Below is a small trained network, with its code and all its weights. Each question gives an input and a target symbol and asks what happens when units are switched off, that is, made to give their printed mean instead of their output.

import numpy as np


def w(rows, s, z=0):
    codes = np.array(rows[::2]) - 128.0
    scale = np.full(codes.shape[1], s)
    scale[-1] = z or s
    return codes * scale


def f(y):
    return y / 2 * (1 + np.tanh(0.7978845608 * (y + 0.044715 * y**3)))


def softmax(a):
    e = np.exp(a - a.max(-1, keepdims=True))
    return e / e.sum(-1, keepdims=True)


def log_softmax(a):
    a = a - a.max(-1, keepdims=True)
    return a - np.log(np.exp(a).sum(-1, keepdims=True))


def net(x, mask):
    ids = ['ΞΣΦβδηθπ'.index(c) for c in x.split()]
    T = len(ids)
    res = E[ids] + P[:T]
    u = 0
    for l in range(2):
        q, k, v = (res @ M[l].T for M in (Q, K, V))
        z = softmax(np.where(np.tri(T) > 0, q @ k.T / 2**0.5, -1e9)) @ v
        res = res + np.where(mask[u], z, O[l][:, -1]) @ O[l][:, :-1]
        u += 1
        y = f(res @ A[l][:, :-1].T + A[l][:, -1])
        res = res + np.where(mask[u : u + 12], y, B[l][:, -1]) @ B[l][:, :-1]
        u += 12
    return log_softmax(res[-1] @ U[:, :-1].T + U[:, -1])


Q, K, V, O, A, B = {}, {}, {}, {}, {}, {}
E = w([
[190,91,71,179],'Ξ',
[115,64,116,80],'Σ',
[118,90,135,150],'Φ',
[103,79,96,144],'β',
[124,60,102,61],'δ',
[255,141,70,78],'η',
[105,192,165,177],'θ',
[160,136,215,51],'π',
],0.011)
P = w([
[121,6,152,72],'0',
[210,95,233,155],'1',
[106,115,121,83],'2',
[103,163,179,49],'3',
[204,91,226,208],'4',
[121,119,61,134],'5',
[56,132,188,48],'6',
[166,65,227,227],'7',
[181,151,45,106],'8',
],0.011)
Q[0] = w([
[74,143,72,80],'0.h1',
[202,3,162,159],'0.h1',
],0.012)
K[0] = w([
[164,234,76,156],'0.h1',
[204,9,48,91],'0.h1',
],0.011)
V[0] = w([
[104,158,254,128],'0.h1',
[66,62,107,204],'0.h1',
],0.0099)
O[0] = w([
[166,171,204,114,3],'0.h1',
[168,6,239,205,104],'0.h1',
],0.013,0.0037)
A[0] = w([
[176,117,104,196,125],'0.n1',
[111,213,114,199,75],'0.n2',
[15,115,165,9,125],'0.n3',
[97,102,214,177,151],'0.n4',
[91,208,163,229,123],'0.n5',
[136,104,196,99,161],'0.n6',
[94,142,73,177,253],'0.n7',
[150,199,137,159,50],'0.n8',
[78,202,70,111,29],'0.n9',
[85,122,91,65,112],'0.n10',
[117,189,201,115,135],'0.n11',
[163,151,98,150,80],'0.n12',
],0.011,0.0045)
B[0] = w([
[105,155,185,56,218],'0.n1',
[134,169,164,238,124],'0.n2',
[254,105,47,122,253],'0.n3',
[169,232,156,213,254],'0.n4',
[80,179,66,171,140],'0.n5',
[193,173,14,207,208],'0.n6',
[172,244,185,26,237],'0.n7',
[153,43,106,219,120],'0.n8',
[111,46,236,145,228],'0.n9',
[206,169,145,201,254],'0.n10',
[244,75,20,204,152],'0.n11',
[22,23,95,140,143],'0.n12',
],0.005,0.0052)
Q[1] = w([
[181,45,166,193],'1.h1',
[47,99,190,255],'1.h1',
],0.009)
K[1] = w([
[186,2,76,187],'1.h1',
[176,20,189,110],'1.h1',
],0.0061)
V[1] = w([
[8,83,151,221],'1.h1',
[134,241,248,254],'1.h1',
],0.0063)
O[1] = w([
[25,35,152,114,3],'1.h1',
[195,206,2,227,32],'1.h1',
],0.0096,0.0063)
A[1] = w([
[126,191,50,114,116],'1.n1',
[153,117,83,154,136],'1.n2',
[125,130,172,212,65],'1.n3',
[154,88,142,209,79],'1.n4',
[130,174,195,164,146],'1.n5',
[127,137,81,144,177],'1.n6',
[75,95,188,106,34],'1.n7',
[104,185,125,111,139],'1.n8',
[135,219,162,130,197],'1.n9',
[104,148,71,105,169],'1.n10',
[112,76,180,158,119],'1.n11',
[6,70,79,160,3],'1.n12',
],0.013,0.0052)
B[1] = w([
[121,84,154,128,245],'1.n1',
[100,152,146,138,187],'1.n2',
[113,114,105,88,207],'1.n3',
[82,119,109,110,222],'1.n4',
[148,118,110,113,186],'1.n5',
[91,151,162,132,171],'1.n6',
[127,198,142,165,167],'1.n7',
[125,139,83,104,162],'1.n8',
[116,123,122,116,254],'1.n9',
[81,141,114,99,169],'1.n10',
[204,108,139,118,210],'1.n11',
[52,248,167,181,137],'1.n12',
],0.011,0.0094)
U = w([
[137,119,234,132,69],'Ξ',
[158,4,133,132,125],'Σ',
[162,1,38,121,70],'Φ',
[131,95,148,148,201],'β',
[161,41,159,110,103],'δ',
[89,114,143,17,198],'η',
[138,112,88,151,254],'θ',
[207,118,121,141,20],'π',
],0.0087,0.0048)

Each question gives the input, a string of symbols that net reads in full, and the target symbol t.
The units are the heads (2 rows each of Q, K, V and O) and the neurons (one row each of A and B). Each row of codes is followed by its name. A weight is (code - 128) times the scale printed after its matrix; where a second scale follows, it is the last column's (O, A, B and U).
mask holds one flag per unit, layer by layer, with each layer's heads first. A switched-off unit (its flag False) gives its mean, the last column of its rows in O or B, instead of its output. The means were averaged over made-up inputs and are rounded, as every weight is.
A unit's drop is (log p(t) with every unit on - log p(t) with that unit switched off) / (log p(t) with every unit on - log p(t) with every unit switched off).
The circuit of an input: a set's keep is (log p(t) with only the set's units on - log p(t) with every unit switched off) / (log p(t) with every unit on - log p(t) with every unit switched off). Starting from the 12 units with the biggest drops (on a tie, the unit counted first), units are removed one at a time, each time the one whose removal leaves the highest keep (on an exact tie, the one counted first), for as long as the keep stays at least 0.8.
units of the circuit, in order: the units of the circuit, biggest drop first
most important unit: the unit with the biggest drop
k most important neurons: the k neurons with the biggest drops, biggest first
k most important neurons of layer l: the k neurons of layer l with the biggest drops, biggest first
input δ η Ξ δ β, target Ξ: most important neuron of layer 0 -> 0.n3
input Φ η Φ Ξ η Ξ η β, target θ: 2 most important neurons -> 0.n4; 0.n6
input Σ δ θ Σ, target θ: units of the circuit, in order -> 1.h1; 0.h1
input η β η η β Σ η δ, target η: units of the circuit, in order -> 0.h1; 1.h1
input Φ π π δ η δ π η, target θ: 2 most important neurons of layer 0 -> 0.n4; 0.n6
input δ Φ Ξ η Φ β, target η: 3 most important neurons -> 0.n7; 0.n4; 1.n11
input β Ξ π η δ, target Φ: 2 most important neurons of layer 1 -> 1.n3; 1.n4
input θ θ δ δ β π, target θ: units of the circuit, in order -> 1.h1; 0.h1; 0.n4; 0.n5
input π π β Ξ δ, target π: units of the circuit, in order -> 0.h1; 1.h1
input δ π Σ δ, target π: units of the circuit, in order -> 0.h1; 0.n3; 1.h1
input η π Σ η θ π η β, target η: units of the circuit, in order -> 0.h1; 0.n7
input η Ξ δ θ Ξ, target η: 2 most important neurons -> 0.n11; 0.n7
input δ β δ η δ, target Ξ: units of the circuit, in order -> 1.h1; 1.n7; 0.n3; 0.h1
input Σ η π Φ, target π: units of the circuit, in order -> 0.h1; 1.h1
input β η η Ξ δ η Φ Σ, target Φ: most important unit -> 0.n4
input η π η Ξ θ η η, target θ: units of the circuit, in order -> 1.h1; 0.n5
input δ Ξ Σ δ β π Ξ η, target Ξ: 4 most important neurons of layer 0 -> 0.n3; 0.n1; 0.n7; 0.n4
input β θ Ξ Φ η, target Φ: 2 most important neurons of layer 0 -> 0.n4; 0.n7
input Σ δ η Φ Ξ η δ Ξ Φ, target η: 2 most important neurons -> 0.n7; 0.n4
input π η η π Ξ, target π: 2 most important neurons -> 0.n3; 0.n11
input Φ Ξ Φ δ Ξ, target θ: 2 most important neurons -> 0.n4; 0.n6
input η β Ξ Ξ π η Ξ π, target η: most important neuron of layer 1 -> 1.n11
input β δ β η δ, target Φ: 3 most important neurons of layer 0 -> 0.n4; 0.n7; 0.n6
input δ Σ Φ Ξ Φ, target Ξ: units of the circuit, in order -> 1.h1; 1.n7; 0.n3
input δ δ Ξ Ξ Ξ, target Ξ: 2 most important neurons -> 1.n7; 0.n3
input η η β η Ξ η β Σ, target η: 2 most important neurons -> 0.n4; 0.n7
input β Ξ η Σ Σ δ θ, target θ: 2 most important neurons -> 0.n11; 0.n6
input Ξ η Φ π η, target Σ: 2 most important neurons of layer 0 -> 0.n7; 0.n10
input η η η Σ θ β δ, target θ: 4 most important neurons -> 0.n9; 0.n3; 0.n5; 0.n2
input β Ξ β η Φ, target Φ: 3 most important neurons of layer 1 -> 1.n3; 1.n4; 1.n5
